Here is a tiny trained network, its code and every weight. The questions are about switching its units off for an input and a class, where a switched-off unit gives its printed mean instead of its output.

import numpy as np


def w(rows, s, z=0):
    codes = np.array(rows[::2]) - 128.0
    scale = np.full(codes.shape[1], s)
    scale[-1] = z or s
    return codes * scale


def f(y):
    return np.maximum(y, 0)


def log_softmax(a):
    a = a - a.max(-1, keepdims=True)
    return a - np.log(np.exp(a).sum(-1, keepdims=True))


def net(x, mask):
    res = np.array(x, float).reshape(1, 7) / 4 @ E
    y = f(res @ A[0][:, :-1].T + A[0][:, -1])
    res = res + np.where(mask, y, B[0][:, -1]) @ B[0][:, :-1]
    return log_softmax(res[-1] @ U[:, :-1].T + U[:, -1])


A, B = {}, {}
E = w([
[109,160,156,117,10,96],'x0',
[77,39,131,96,89,203],'x1',
[153,82,118,129,121,88],'x2',
[194,176,100,50,85,185],'x3',
[126,133,132,127,130,135],'x4',
[118,148,136,128,133,145],'x5',
[137,125,15,211,72,117],'x6',
],0.011)
A[0] = w([
[123,143,97,199,110,122,191],'n0',
[119,117,133,212,113,136,124],'n1',
[179,148,114,104,129,152,31],'n2',
[102,144,152,117,79,116,84],'n3',
[123,149,164,143,74,100,69],'n4',
[111,113,163,176,139,93,10],'n5',
[101,76,103,100,121,201,130],'n6',
[99,112,151,91,131,122,231],'n7',
[80,130,159,182,133,96,48],'n8',
[147,145,152,165,87,143,70],'n9',
[123,94,142,130,117,93,226],'n10',
[168,198,140,149,153,119,50],'n11',
[144,175,175,76,167,72,172],'n12',
[85,119,151,184,157,92,31],'n13',
[164,182,114,170,132,107,103],'n14',
[250,140,106,114,107,133,254],'n15',
[184,184,132,130,145,109,126],'n16',
[135,100,99,140,181,133,107],'n17',
[111,159,165,114,72,82,93],'n18',
[141,144,98,132,201,143,22],'n19',
[100,105,98,109,141,151,50],'n20',
[89,99,154,146,78,180,39],'n21',
[188,150,121,111,110,145,33],'n22',
[173,144,55,132,95,164,153],'n23',
[155,130,123,134,162,155,31],'n24',
[105,146,173,147,63,93,44],'n25',
[211,142,150,135,107,168,40],'n26',
[125,135,86,187,127,139,114],'n27',
[126,165,145,148,145,44,124],'n28',
[117,120,149,181,140,127,111],'n29',
[158,115,121,131,180,154,28],'n30',
],0.014,0.0049)
B[0] = w([
[163,108,163,129,155,228,213],'n0',
[97,119,141,133,158,173,183],'n1',
[57,108,25,102,110,130,166],'n2',
[191,162,80,190,168,102,180],'n3',
[145,184,71,205,207,75,187],'n4',
[66,120,70,82,114,153,174],'n5',
[99,89,143,187,32,36,203],'n6',
[119,163,158,176,184,217,196],'n7',
[85,122,50,3,152,143,188],'n8',
[199,133,127,124,159,126,159],'n9',
[113,159,144,152,104,208,188],'n10',
[117,57,148,123,46,68,195],'n11',
[182,129,190,107,112,214,239],'n12',
[70,168,73,63,121,121,194],'n13',
[109,48,152,169,59,93,201],'n14',
[77,192,148,119,112,154,250],'n15',
[89,48,178,156,40,83,207],'n16',
[166,220,116,214,183,75,180],'n17',
[207,191,83,168,177,118,206],'n18',
[184,173,103,184,155,64,177],'n19',
[145,135,150,144,101,28,149],'n20',
[147,85,174,110,86,59,178],'n21',
[81,159,91,48,142,124,171],'n22',
[119,122,146,136,161,225,220],'n23',
[156,158,72,173,140,80,151],'n24',
[218,195,91,156,120,88,197],'n25',
[68,188,88,70,134,91,170],'n26',
[184,99,152,111,136,214,184],'n27',
[88,70,193,130,68,111,220],'n28',
[89,180,131,80,102,133,169],'n29',
[214,168,94,163,188,100,166],'n30',
],0.0075,0.012)
U = w([
[175,160,73,161,172,62,41],'0',
[95,70,148,141,80,58,56],'1',
[54,153,45,6,148,116,58],'2',
[119,135,151,130,146,150,254],'3',
[150,118,173,116,160,201,17],'4',
],0.012,0.0058)

Each question gives the input, the list of numbers given to net, and the class t.
The units are the neurons (one row each of A and B). Each row of codes is followed by its name. A weight is (code - 128) times the scale printed after its matrix; where a second scale follows, it is the last column's (A, B and U).
mask holds one flag per neuron, in row order. A switched-off neuron (its flag False) gives its mean, the last column of its row in B, instead of its output. The means were averaged over made-up inputs and are rounded, as every weight is.
A unit's drop is (log p(t) with every unit on - log p(t) with that unit switched off) / (log p(t) with every unit on - log p(t) with every unit switched off).
The circuit of an input: a set's keep is (log p(t) with only the set's units on - log p(t) with every unit switched off) / (log p(t) with every unit on - log p(t) with every unit switched off). Starting from the 12 units with the biggest drops (on a tie, the unit counted first), units are removed one at a time, each time the one whose removal leaves the highest keep (on an exact tie, the one counted first), for as long as the keep stays at least 0.8.
units of the circuit, in order: the units of the circuit, biggest drop first
most important unit: the unit with the biggest drop
top k neurons: the k neurons with the biggest drops, biggest first
drop when u is switched off: that unit's drop, to one decimal
input [1,-8,6,0,1,5,6], class 1: most important unit	n14
input [-5,4,3,7,-2,-5,6], class 2: top 3 neurons	[n2, n12, n22]
input [4,-6,-2,1,6,3,5], class 1: top 3 neurons	[n14, n16, n11]
input [4,8,-2,4,4,-2,-7], class 1: top 2 neurons	[n6, n21]
input [-2,-7,-4,-3,-4,7,-6], class 1: units of the circuit, in order	[n11, n16]
input [1,1,-1,-7,5,-6,7], class 2: units of the circuit, in order	[n8, n13]
input [-2,6,0,-8,-3,-1,1], class 2: top 2 neurons	[n8, n13]
input [-6,-6,7,4,-8,-7,4], class 3: top 2 neurons	[n15, n23]
input [-6,-6,-7,8,0,-7,0], class 2: top 3 neurons	[n2, n22, n26]
input [-5,-8,1,8,-2,-6,2], class 1: top 2 neurons	[n16, n14]
input [3,-7,2,7,4,-2,1], class 1: top 4 neurons	[n16, n14, n11, n8]
input [8,-8,-7,2,-4,0,-7], class 0: top 2 neurons	[n18, n4]
input [-4,1,-3,7,4,5,-5], class 2: top 2 neurons	[n2, n26]
input [-3,-7,1,8,8,0,1], class 2: most important unit	n22
input [5,8,-6,5,8,-2,-7], class 1: top 2 neurons	[n6, n21]
input [2,-7,-6,-8,-3,0,-5], class 2: top 3 neurons	[n8, n13, n5]
input [6,-2,-1,-8,8,4,2], class 2: drop when n5 is switched off	0.1
input [4,4,-2,-4,-5,-7,5], class 3: drop when n12 is switched off	0.3
input [7,1,5,4,-4,7,6], class 0: drop when n12 is switched off	0.3
input [2,-8,6,-3,2,-8,-6], class 1: units of the circuit, in order	[n28]
